Below is a small trained network, with its code and all its weights. Each question gives an input and a class and asks what happens when units are switched off, that is, made to give their printed mean instead of their output.

import numpy as np


def w(rows, s, z=0):
    codes = np.array(rows[::2]) - 128.0
    scale = np.full(codes.shape[1], s)
    scale[-1] = z or s
    return codes * scale


def norm(h):
    return h / np.sqrt((h * h).mean(-1, keepdims=True) + 1e-5)


def f(y):
    return np.maximum(y, 0)


def log_softmax(a):
    a = a - a.max(-1, keepdims=True)
    return a - np.log(np.exp(a).sum(-1, keepdims=True))


def net(x, mask):
    res = np.array(x, float).reshape(1, 5) / 4 @ E
    u = 0
    for l in range(4):
        y = f(norm(res) @ A[l][:, :-1].T + A[l][:, -1])
        res = res + np.where(mask[u : u + 8], y, B[l][:, -1]) @ B[l][:, :-1]
        u += 8
    return log_softmax(norm(res)[-1] @ U[:, :-1].T + U[:, -1])


A, B = {}, {}
E = w([
[15,99,169,133,189,136],'x0',
[119,124,185,135,247,255],'x1',
[202,193,72,96,181,45],'x2',
[15,151,78,137,87,155],'x3',
[132,34,27,178,180,117],'x4',
],0.001)
A[0] = w([
[67,105,60,149,236,115,67],'L0N0',
[69,6,87,168,190,183,83],'L0N1',
[139,183,124,223,137,80,3],'L0N2',
[71,121,129,157,29,207,84],'L0N3',
[236,102,93,158,75,97,89],'L0N4',
[140,201,95,95,45,62,86],'L0N5',
[55,94,132,159,58,172,91],'L0N6',
[176,113,73,137,74,102,54],'L0N7',
],0.0019,0.0034)
B[0] = w([
[90,85,58,164,223,84,190],'L0N0',
[87,250,74,125,133,82,248],'L0N1',
[182,53,33,209,190,178,128],'L0N2',
[90,123,47,93,68,219,191],'L0N3',
[196,53,131,182,87,111,241],'L0N4',
[153,178,122,132,171,151,255],'L0N5',
[94,95,106,139,79,155,192],'L0N6',
[140,99,105,216,174,114,155],'L0N7',
],0.0026,0.00081)
A[1] = w([
[149,224,72,66,107,69,1],'L1N0',
[197,111,140,144,49,94,21],'L1N1',
[82,133,136,145,66,169,48],'L1N2',
[185,134,191,78,93,216,51],'L1N3',
[83,44,143,155,94,70,29],'L1N4',
[69,67,93,151,98,54,34],'L1N5',
[165,95,174,137,199,252,27],'L1N6',
[216,112,88,132,98,106,66],'L1N7',
],0.0026,0.0019)
B[1] = w([
[77,220,127,252,151,98,209],'L1N0',
[135,70,91,148,168,141,213],'L1N1',
[101,109,98,107,91,164,180],'L1N2',
[96,111,110,137,213,115,206],'L1N3',
[128,88,189,86,129,87,166],'L1N4',
[134,99,200,87,139,106,204],'L1N5',
[180,224,168,87,166,197,227],'L1N6',
[178,76,96,135,89,120,254],'L1N7',
],0.0037,0.00098)
A[2] = w([
[199,178,140,113,176,58,137],'L2N0',
[72,114,137,123,57,207,8],'L2N1',
[74,127,138,93,68,195,47],'L2N2',
[30,156,167,68,169,146,161],'L2N3',
[135,109,172,108,26,112,55],'L2N4',
[228,99,91,100,82,103,35],'L2N5',
[73,32,127,175,204,135,124],'L2N6',
[67,57,5,234,82,91,133],'L2N7',
],0.0027,0.0019)
B[2] = w([
[93,122,162,143,74,164,207],'L2N0',
[35,36,68,74,28,253,154],'L2N1',
[119,105,108,111,84,189,156],'L2N2',
[203,87,123,135,128,124,220],'L2N3',
[125,118,155,89,196,145,150],'L2N4',
[209,25,67,183,157,108,180],'L2N5',
[108,158,78,77,147,98,185],'L2N6',
[169,141,176,115,144,179,251],'L2N7',
],0.0039,0.0024)
A[3] = w([
[186,99,131,105,184,107,64],'L3N0',
[230,76,75,141,105,106,1],'L3N1',
[237,77,83,146,83,105,27],'L3N2',
[103,254,99,171,92,77,11],'L3N3',
[66,109,93,92,17,217,18],'L3N4',
[74,104,31,137,224,151,14],'L3N5',
[92,113,223,103,102,88,124],'L3N6',
[198,191,65,144,81,90,182],'L3N7',
],0.0036,0.0019)
B[3] = w([
[82,159,125,131,107,156,195],'L3N0',
[218,37,44,231,225,83,234],'L3N1',
[198,59,69,210,239,102,251],'L3N2',
[26,187,248,207,45,122,177],'L3N3',
[49,17,50,109,59,252,215],'L3N4',
[57,225,74,68,158,33,200],'L3N5',
[173,131,98,102,64,89,171],'L3N6',
[75,77,147,196,152,119,251],'L3N7',
],0.0045,0.0022)
U = w([
[245,241,243,19,248,247,181],'0',
[10,245,243,245,15,24,157],'1',
[129,30,96,10,27,3,112],'2',
[11,241,10,12,254,15,210],'3',
[247,9,9,246,234,33,218],'4',
[12,10,13,22,12,246,224],'5',
[203,239,31,109,55,123,1],'6',
[240,201,244,17,17,33,80],'7',
],0.0066,0.0061)

Each question gives the input, the list of numbers given to net, and the class t.
The units are the neurons (one row each of A and B). Each row of codes is followed by its name. A weight is (code - 128) times the scale printed after its matrix; where a second scale follows, it is the last column's (A, B and U).
mask holds one flag per neuron, layer by layer. A switched-off neuron (its flag False) gives its mean, the last column of its row in B, instead of its output. The means were averaged over made-up inputs and are rounded, as every weight is.
A unit's drop is (log p(t) with every unit on - log p(t) with that unit switched off) / (log p(t) with every unit on - log p(t) with every unit switched off).
The circuit of an input: a set's keep is (log p(t) with only the set's units on - log p(t) with every unit switched off) / (log p(t) with every unit on - log p(t) with every unit switched off). Starting from the 12 units with the biggest drops (on a tie, the unit counted first), units are removed one at a time, each time the one whose removal leaves the highest keep (on an exact tie, the one counted first), for as long as the keep stays at least 0.8.
circuit, biggest first: the units of the circuit, biggest drop first
most important unit: the unit with the biggest drop
k most important neurons: the k neurons with the biggest drops, biggest first
k most important neurons of layer l: the k neurons of layer l with the biggest drops, biggest first
drop of u: that unit's drop, to one decimal
input [-3,1,4,6,5], class 3: circuit, biggest first : (L2N3 L3N5)
input [3,-3,8,-3,0], class 1: circuit, biggest first : (L1N0 L3N3 L2N0)
input [-2,5,4,5,0], class 3: circuit, biggest first : (L2N7 L3N5)
input [-6,-4,-6,4,6], class 5: circuit, biggest first : (L3N4)
input [-2,1,-7,-5,-1], class 0: circuit, biggest first : (L1N6 L3N1)
input [0,-2,7,1,1], class 1: circuit, biggest first : (L1N0 L3N3)
input [8,-5,1,-2,4], class 2: circuit, biggest first : (L1N5 L1N4 L3N2 L3N1)
input [5,7,-6,-7,5], class 0: circuit, biggest first : (L1N6 L3N1)
input [-4,-7,5,0,-8], class 1: 2 most important neurons : (L1N0 L3N3)
input [-3,2,0,-3,-7], class 0: 2 most important neurons : (L1N3 L0N1)
input [-4,7,8,2,8], class 3: 2 most important neurons : (L3N5 L2N3)
input [1,-5,0,4,7], class 3: 3 most important neurons : (L2N3 L2N6 L1N7)
input [7,3,-3,6,5], class 3: 3 most important neurons : (L3N5 L0N0 L0N1)
input [8,-6,1,-4,-4], class 2: most important unit : L0N1
input [-6,-8,6,2,-8], class 1: 2 most important neurons : (L1N0 L3N3)
input [8,7,6,1,-3], class 0: 2 most important neurons : (L1N6 L2N3)
input [4,-5,3,0,2], class 1: 2 most important neurons : (L1N0 L0N4)
input [-8,8,1,-6,1], class 0: 2 most important neurons of layer 2 : (L2N3 L2N5)
input [7,-6,2,8,3], class 2: 2 most important neurons : (L1N5 L1N4)
input [-1,4,6,1,-2], class 1: most important neuron : (L2N7)
input [5,8,3,-6,6], class 3: drop of L3N5 : 0.2
input [3,7,-8,-7,3], class 0: drop of L1N6 : 0.6
input [5,-8,1,4,-7], class 1: drop of L1N0 : 0.1
